The symbols move the units like this.
dh: σ>qh, η>rr, β>rf
qq: σ>pb, η>gd, β>nf
hh: σ>jj, η>gq, β>nj
rr: σ>bs, η>dh, β>lj
gf: σ>lq, η>jq, β>pj
zt: σ>lf, η>zb, β>mc
ft: σ>cz, η>bp, β>nj
ld: σ>cr, η>lj, β>ll
mp: σ>jf, η>lh, β>tb
ht: σ>lf, η>gn, β>sf
fh: σ>qq, η>nf, β>dm
md: σ>rf, η>tb, β>fp
bs: σ>rf, η>dc, β>lz
hb: σ>qg, η>fg, β>nz
cl: σ>cq, η>hz, β>md
gq: σ>cp, η>ld, β>mc
rn: σ>jd, η>fp, β>sc
mq: σ>pj, η>cq, β>fs
sz: σ>bn, η>qt, β>nf
cz: σ>bp, η>nj, β>jq
lh: σ>fp, η>lb, β>dh
qt: σ>qn, η>jp, β>sc
jd: σ>rn, η>qr, β>zn
cr: σ>zd, η>rl, β>zm
nz: σ>zr, η>gs, β>fj
pj: σ>fj, η>sn, β>tz
jp: σ>fh, η>qq, β>gd
hc: σ>pb, η>rl, β>qn
rl: σ>ll, η>zm, β>nj
jj: σ>gq, η>cp, β>cr
sn: σ>fs, η>tz, β>cn
jf: σ>lh, η>dh, β>lj
gn: σ>ql, η>sf, β>qg
fs: σ>dr, η>tm, β>jc
pm: σ>rl, η>ft, β>bp
dc: σ>lj, η>lz, β>pq
hz: σ>tr, η>md, β>rn
lz: σ>lb, η>lb, β>sz
lf: σ>gn, η>ql, β>hb
dm: σ>hc, η>jj, β>mc
mc: σ>rl, η>ll, β>zd
ch: σ>sc, η>mp, β>lh
cp: σ>ld, η>cr, β>rl
nf: σ>gd, η>dm, β>jj
ll: σ>zm, η>mc, β>jg
zd: σ>jg, η>jg, β>lf
tz: σ>tm, η>cn, β>ls
fj: σ>sn, η>fs, β>tm
dr: σ>qh, η>ch, β>mp
zm: σ>zd, η>nj, β>ht
lq: σ>jq, η>mq, β>jd
qh: σ>bs, η>pb, β>fp
tr: σ>fp, η>jd, β>dr
jq: σ>mq, η>pj, β>sn
zn: σ>sc, η>dn, β>qh
bn: σ>zd, η>qn, β>qh
fg: σ>nm, η>nz, β>dm
zb: σ>ft, η>cz, β>cz
fp: σ>zn, η>sc, β>dr
qr: σ>fp, η>zn, β>dn
gs: σ>fc, η>zp, β>pm
cn: σ>jc, η>zt, β>cq
fc: σ>zp, η>jc, β>zb
lj: σ>lz, η>lb, β>hc
sf: σ>hb, η>qg, β>nm
pb: σ>mp, η>jf, β>dh
pq: σ>hc, η>hc, β>qt
qg: σ>fg, η>nm, β>zr
qn: σ>jp, η>fh, β>nf
dn: σ>dr, η>cl, β>pb
bp: σ>gf, η>bp, β>mq
tb: σ>rr, η>jc, β>lh
zr: σ>gs, η>fc, β>zt
zp: σ>zt, η>pm, β>ft
ql: σ>sf, η>hb, β>fg
jc: σ>ls, η>cl, β>hz
rf: σ>dc, η>dn, β>rf
nm: σ>nz, η>zr, β>fc
lb: σ>pq, η>hc, β>bn
sc: σ>dn, η>ch, β>ch
ls: σ>cl, η>cq, β>tr
gd: σ>dm, η>hh, β>gq
cq: σ>hz, η>tr, β>jd
nj: σ>zt, η>ht, β>gn
jg: σ>cp, η>lf, β>ql
tm: σ>cn, η>jc, β>ch

In the rows, zero is written as 55.

The rows follow the links: the fewer symbols apart two units are, the more alike their rows tend to be.

Each row is also shifted at random along 6 hidden directions that mean nothing.

Row, then unit:
  59    50    48    56    49    63    67    51    48    45    54    44    56    47    48    49    61    65    64    67    60    53    51    56    50    44    57    52    51    60    57    55    58    55    57    50    49    49    54    60    57    56    56    60    52    54    57
unit: qr
  42    45    49    58    54    53    58    57    64    58    58    50    46    61    59    53    60    52    62    54    57    55    61    42    51    56    52    56    49    56    48    53    46    41    54    70    47    57    59    43    62    53    57    48    62    52    57
unit: mq
  70    61    69    55    63    48    55    55    55    69    50    65    39    51    54    58    60    55    46    41    55    61    44    59    56    64    50    54    51    47    50    67    59    70    42    54    51    49    64    46    51    50    58    62    56    67    51
unit: qg
  48    61    61    50    64    59    49    59    45    45    40    45    67    50    62    58    51    54    60    60    58    60    48    59    55    58    44    55    68    44    62    57    53    66    62    53    60    51    50    58    44    53    54    44    50    75    50
unit: ht
  67    52    57    56    52    50    40    55    49    40    58    48    61    50    62    48    46    55    65    65    47    51    67    55    49    57    48    42    54    53    59    48    66    46    53    46    62    52    52    52    58    58    52    49    52    59    53
unit: pb
  68    43    55    47    51    48    59    40    57    60    58    50    54    48    54    52    66    53    56    48    44    65    59    49    52    51    49    48    54    57    49    67    52    58    62    58    58    52    60    47    67    50    51    58    67    59    56
unit: nm
  74    59    52    38    55    67    67    50    54    53    43    54    66    55    42    55    52    63    56    61    54    51    44    54    59    48    62    58    63    51    67    57    57    67    69    52    63    61    54    65    57    58    60    54    45    48    47
unit: ld
  59    58    45    64    57    54    54    49    46    57    53    58    63    54    51    55    51    55    47    62    62    57    45    69    60    45    52    56    59    69    58    51    52    53    55    48    48    57    41    60    50    57    52    59    58    51    51
unit: qq
  56    63    67    56    52    49    40    61    54    51    56    61    45    64    52    50    46    49    59    53    53    55    58    56    55    60    56    55    49    47    64    49    58    48    45    52    60    64    57    52    53    52    54    56    48    55    49
unit: lz
  54    48    50    62    58    59    58    58    54    50    57    46    52    51    59    55    60    60    59    60    59    51    59    57    48    55    49    52    51    58    45    51    59    52    48    55    46    43    55    55    50    57    56    54    57    59    59
unit: jd
  41    68    74    53    49    48    44    52    71    46    45    64    47    64    45    71    40    54    66    53    60    53    54    64    54    56    63    58    40    45    60    52    52    54    46    51    61    49    43    52    51    52    36    58    50    43    45
unit: dm
  66    48    70    33    54    61    67    44    73    60    45    55    39    60    40    61    56    63    71    51    48    51    54    44    51    56    59    53    42    42    55    59    61    60    57    62    61    49    66    46    66    52    54    55    57    47    45
unit: jg
  87    35    39    48    59    52    51    49    52    56    65    48    70    42    74    42    59    60    50    57    32    51    73    44    50    61    41    36    70    57    45    56    72    51    62    52    63    53    60    50    67    65    65    45    61    61    59
unit: tb
  80    51    49    37    63    65    64    50    53    55    42    50    72    46    61    56    51    65    56    63    47    50    52    47    57    56    50    49    72    50    59    59    62    67    75    54    65    52    56    56    57    60    61    42    52    58    48
unit: ll
  63    56    50    53    50    60    57    54    44    60    61    57    53    63    39    41    55    49    48    56    54    56    47    56    59    46    59    59    55    62    65    50    56    51    56    52    54    74    59    64    59    53    64    63    52    50    52
unit: lj
  28    47    48    51    55    46    46    55    70    52    58    54    62    57    65    57    57    53    56    47    45    54    67    47    52    62    52    52    61    44    49    56    51    45    56    61    60    59    51    51    62    62    50    44    56    50    57
unit: tm
  85    45    44    60    53    62    56    59    64    57    70    53    41    76    35    49    72    47    48    38    63    60    57    67    45    47    54    70    40    53    43    52    46    42    32    67    40    66    55    73    51    58    57    70    54    49    59
unit: tz
  56    51    59    58    59    49    35    61    51    55    65    56    53    59    68    48    49    46    51    50    42    52    72    52    53    66    45    47    56    53    50    45    65    44    48    54    60    58    61    52    53    56    59    48    58    61    56
unit: rr
  66    53    58    59    54    57    55    63    62    51    54    49    42    60    54    54    57    56    67    57    65    55    57    50    46    56    53    59    42    49    52    54    50    47    44    65    46    54    58    47    53    52    55    53    52    58    54
unit: lq
  43    68    70    53    61    54    46    62    50    45    39    52    55    55    52    60    52    53    60    53    62    62    43    65    55    59    49    60    58    37    64    59    52    66    48    51    58    53    50    59    43    52    49    54    44    71    48
unit: ql
  73    71    63    57    54    46    46    55    56    47    42    62    57    49    56    60    40    61    59    65    62    54    45    64    56    57    55    51    55    49    67    59    58    60    48    44    57    52    42    46    51    58    47    54    45    55    42
unit: qn
  32    56    49    63    57    53    58    59    47    55    56    56    55    45    61    53    55    62    49    61    55    48    50    57    57    57    56    49    60    57    53    52    65    58    49    45    50    51    56    55    53    60    60    57    49    56    57
unit: ch
  72    48    61    51    62    44    45    52    59    69    59    62    45    55    70    49    47    53    52    52    37    51    66    41    55    69    44    40    56    55    50    51    69    47    51    57    60    56    68    32    65    56    64    44    65    58    49
unit: lb
  32    54    43    50    50    55    69    53    62    54    51    57    61    44    54    56    60    69    55    57    53    50    49    48    56    53    65    53    62    48    57    64    55    61    61    52    55    55    53    54    64    63    56    54    47    45    57
unit: cq
  78    60    71    57    41    53    49    59    64    41    63    55    45    59    49    62    55    48    65    46    59    57    70    57    48    56    65    60    34    49    53    57    47    54    46    57    60    47    55    59    49    47    41    66    51    51    63
unit: zp

Where do the symbols, taken in turn from left to right, take each start?
Answer with the unit's name.
  76    58    53    61    61    57    55    66    56    49    55    56    53    47    60    57    58    65    50    53    59    48    54    65    49    63    53    53    54    45    46    58    65    63    38    49    48    43    53    60    44    64    58    60    43    61    57
η σ η β β η => lh
  31    53    54    53    45    50    60    43    53    58    60    55    58    52    49    55    62    48    51    48    50    63    55    52    60    47    62    57    55    63    56    63    43    58    67    54    59    58    54    58    62    47    47    61    62    50    63
σ σ η β β => rn
  82    50    62    43    52    69    64    50    63    56    56    53    47    66    39    59    57    53    61    51    55    51    59    54    52    49    62    61    42    56    52    50    54    55    58    62    57    52    61    63    55    51    55    61    58    46    54
σ β η β β => nz
  47    61    55    46    51    50    60    56    65    44    47    58    65    36    63    60    51    74    62    61    50    47    55    49    52    63    63    46    63    36    60    67    63    68    58    45    64    46    52    49    60    65    51    50    39    51    54
β η σ β σ σ => rf
  51    49    62    52    65    55    44    55    52    50    48    43    58    54    64    57    55    48    61    53    51    62    59    56    50    59    38    51    58    48    51    55    54    56    55    59    58    47    54    52    49    51    53    47    61    73    52
σ β η σ η => fc
  81    38    35    50    61    56    77    46    62    80    64    63    51    47    55    49    71    67    36    45    44    50    52    46    54    56    55    49    60    62    38    65    64    61    54    59    46    54    66    49    68    65    70    60    63    45    58
σ σ η β η => ch
  56    52    56    64    53    51    39    51    59    45    57    51    55    64    54    60    48    46    61    57    59    57    64    67    50    49    48    55    44    62    50    44    51    40    45    54    52    49    40    57    50    54    40    55    62    52    52
σ η η η β σ σ => jg
  47    47    37    53    53    58    65    51    54    56    59    53    66    47    55    51    63    62    47    55    51    52    54    55    55    50    58    53    65    58    51    59    58    58    60    51    53    56    52    64    60    64    58    58    51    49    61
β β β η => ch
  88    59    66    58    51    52    57    58    59    58    60    62    45    50    61    60    54    53    53    48    56    52    63    49    54    63    61    55    43    57    47    59    54    60    52    58    55    45    63    46    51    48    55    59    57    54    61
β β β σ => dr
  67    57    64    59    61    48    56    65    64    67    52    64    35    54    67    57    52    59    56    50    59    51    54    42    53    70    52    54    48    48    48    58    57    54    43    66    46    50    66    31    54    52    63    47    56    59    52
η η σ β σ => cn
  57    53    61    57    55    48    45    53    56    64    60    62    43    63    55    50    48    48    53    52    47    54    59    51    56    58    51    50    48    59    55    48    61    44    48    55    56    62    60    44    60    52    59    54    62    52    49
σ η σ η => mc
  37    54    60    52    55    42    46    50    58    57    54    57    60    47    67    59    56    50    53    46    45    63    60    50    57    62    50    50    61    49    52    65    50    59    60    55    63    52    54    45    59    52    47    49    61    62    57
σ η β η σ β => mq
  60    53    39    65    63    56    55    62    51    66    66    62    58    57    58    52    64    51    29    41    55    55    54    66    57    57    52    61    64    59    42    54    55    57    45    55    46    59    55    69    46    63    62    63    53    56    63
β β σ η β σ β => mp
  59    40    50    57    56    57    47    46    48    50    59    40    59    62    49    51    66    40    56    49    54    69    60    66    49    43    39    58    54    62    48    54    46    48    54    60    52    56    49    67    53    50    48    60    67    67    58
β σ β σ β => gd
  60    56    60    47    66    65    60    57    54    62    48    56    55    59    54    60    53    55    51    52    54    51    50    55    57    58    53    59    59    54    52    51    59    63    60    58    56    50    61    59    48    53    61    51    57    57    52
η σ η σ β => nj
